Here is a tiny trained network, its code and every weight. The questions are about switching its units off for an input and a class, where a switched-off unit gives its printed mean instead of its output.

import numpy as np


def w(rows, s, z=0):
    codes = np.array(rows[::2]) - 128.0
    scale = np.full(codes.shape[1], s)
    scale[-1] = z or s
    return codes * scale


def norm(h):
    return h / np.sqrt((h * h).mean(-1, keepdims=True) + 1e-5)


def f(y):
    return y / 2 * (1 + np.tanh(0.7978845608 * (y + 0.044715 * y**3)))


def log_softmax(a):
    a = a - a.max(-1, keepdims=True)
    return a - np.log(np.exp(a).sum(-1, keepdims=True))


def net(x, mask):
    res = np.array(x, float).reshape(1, 2) / 4 @ E
    u = 0
    for l in range(3):
        y = f(norm(res) @ A[l][:, :-1].T + A[l][:, -1])
        res = res + np.where(mask[u : u + 8], y, B[l][:, -1]) @ B[l][:, :-1]
        u += 8
    return log_softmax(norm(res)[-1] @ U[:, :-1].T + U[:, -1])


A, B = {}, {}
E = w([
[145,88,2,113,84,128,118],'x0',
[25,135,97,222,29,120,69],'x1',
],0.0057)
A[0] = w([
[91,167,254,156,208,122,178,149],'0.n0',
[112,84,60,104,99,66,139,3],'0.n1',
[128,139,121,136,94,111,159,126],'0.n2',
[73,194,187,89,170,144,101,185],'0.n3',
[134,112,173,137,44,89,102,158],'0.n4',
[95,173,147,107,145,82,145,44],'0.n5',
[145,194,169,124,172,64,162,191],'0.n6',
[147,107,76,109,175,228,131,40],'0.n7',
],0.0064,0.00054)
B[0] = w([
[80,74,151,182,174,254,175,254],'0.n0',
[102,103,146,165,59,211,90,165],'0.n1',
[95,122,93,122,169,146,137,129],'0.n2',
[180,119,142,102,212,200,99,180],'0.n3',
[196,202,185,113,74,104,146,148],'0.n4',
[144,113,102,81,159,162,19,137],'0.n5',
[211,75,106,196,114,110,126,183],'0.n6',
[171,227,184,128,145,151,135,158],'0.n7',
],0.0063)
A[1] = w([
[166,110,156,80,155,87,106,131],'1.n0',
[97,169,81,196,166,144,97,123],'1.n1',
[68,174,141,183,98,126,163,160],'1.n2',
[116,168,140,158,151,114,197,254],'1.n3',
[142,14,79,124,135,178,155,136],'1.n4',
[119,122,116,138,179,201,186,125],'1.n5',
[55,1,48,97,65,103,171,83],'1.n6',
[157,153,104,164,41,65,136,113],'1.n7',
],0.0078,0.0025)
B[1] = w([
[1,106,132,70,98,104,164,139],'1.n0',
[63,70,107,92,141,17,114,159],'1.n1',
[189,91,162,40,78,151,144,196],'1.n2',
[154,91,193,135,199,20,177,177],'1.n3',
[122,167,203,203,45,152,53,230],'1.n4',
[84,176,210,161,199,143,178,254],'1.n5',
[225,213,74,156,205,83,148,182],'1.n6',
[87,119,203,161,175,91,203,189],'1.n7',
],0.0059,0.0051)
A[2] = w([
[141,136,155,72,231,136,244,63],'2.n0',
[75,93,170,159,134,237,1,252],'2.n1',
[178,238,30,252,76,151,155,201],'2.n2',
[116,147,113,207,115,41,199,254],'2.n3',
[157,61,176,80,112,65,144,125],'2.n4',
[243,117,56,106,209,92,161,130],'2.n5',
[27,119,147,191,126,120,123,160],'2.n6',
[105,109,95,105,207,149,185,59],'2.n7',
],0.006,0.0013)
B[2] = w([
[96,89,62,119,114,99,112,253],'2.n0',
[186,161,60,68,179,104,198,229],'2.n1',
[204,167,160,17,57,188,222,245],'2.n2',
[148,125,135,73,204,207,140,189],'2.n3',
[80,147,50,175,53,173,2,154],'2.n4',
[46,103,74,156,142,113,166,158],'2.n5',
[164,93,64,167,163,133,82,167],'2.n6',
[158,130,119,126,61,56,14,150],'2.n7',
],0.0064,0.005)
U = w([
[136,98,189,177,247,160,167,192],'0',
[135,208,98,150,152,95,82,2],'1',
[168,162,110,151,133,60,97,6],'2',
[61,101,158,155,56,145,55,166],'3',
[186,184,110,71,77,185,205,190],'4',
[145,187,93,170,142,94,97,3],'5',
[54,80,16,92,159,62,129,162],'6',
],0.015,0.0062)

Each question gives the input, the list of numbers given to net, and the class t.
The units are the neurons (one row each of A and B). Each row of codes is followed by its name. A weight is (code - 128) times the scale printed after its matrix; where a second scale follows, it is the last column's (A, B and U).
mask holds one flag per neuron, layer by layer. A switched-off neuron (its flag False) gives its mean, the last column of its row in B, instead of its output. The means were averaged over made-up inputs and are rounded, as every weight is.
A unit's drop is (log p(t) with every unit on - log p(t) with that unit switched off) / (log p(t) with every unit on - log p(t) with every unit switched off).
unit that matters most: the unit with the biggest drop
top k neurons: the k neurons with the biggest drops, biggest first
drop when u is switched off: that unit's drop, to one decimal
input [2,8], class 4: unit that matters most	1.n6
input [7,7], class 4: top 2 neurons	(1.n6; 2.n2)
input [-4,5], class 3: top 2 neurons	(1.n2; 0.n1)
input [-2,3], class 3: top 3 neurons	(0.n1; 0.n4; 1.n2)
input [-3,5], class 3: top 3 neurons	(1.n2; 0.n4; 2.n4)
input [1,-2], class 6: top 3 neurons	(0.n0; 0.n7; 1.n4)
input [1,-6], class 6: top 3 neurons	(0.n0; 2.n0; 0.n1)
input [5,-5], class 6: top 2 neurons	(0.n7; 0.n0)
input [-3,4], class 3: top 3 neurons	(0.n1; 1.n2; 0.n4)
input [0,3], class 3: top 2 neurons	(0.n4; 1.n2)
input [1,-4], class 6: top 3 neurons	(0.n0; 2.n0; 0.n7)
input [-1,2], class 3: drop when 2.n4 is switched off	0.2
input [2,-8], class 6: drop when 0.n0 is switched off	0.8
input [5,-6], class 6: drop when 0.n0 is switched off	1.8
input [4,-8], class 6: drop when 2.n3 is switched off	0.0
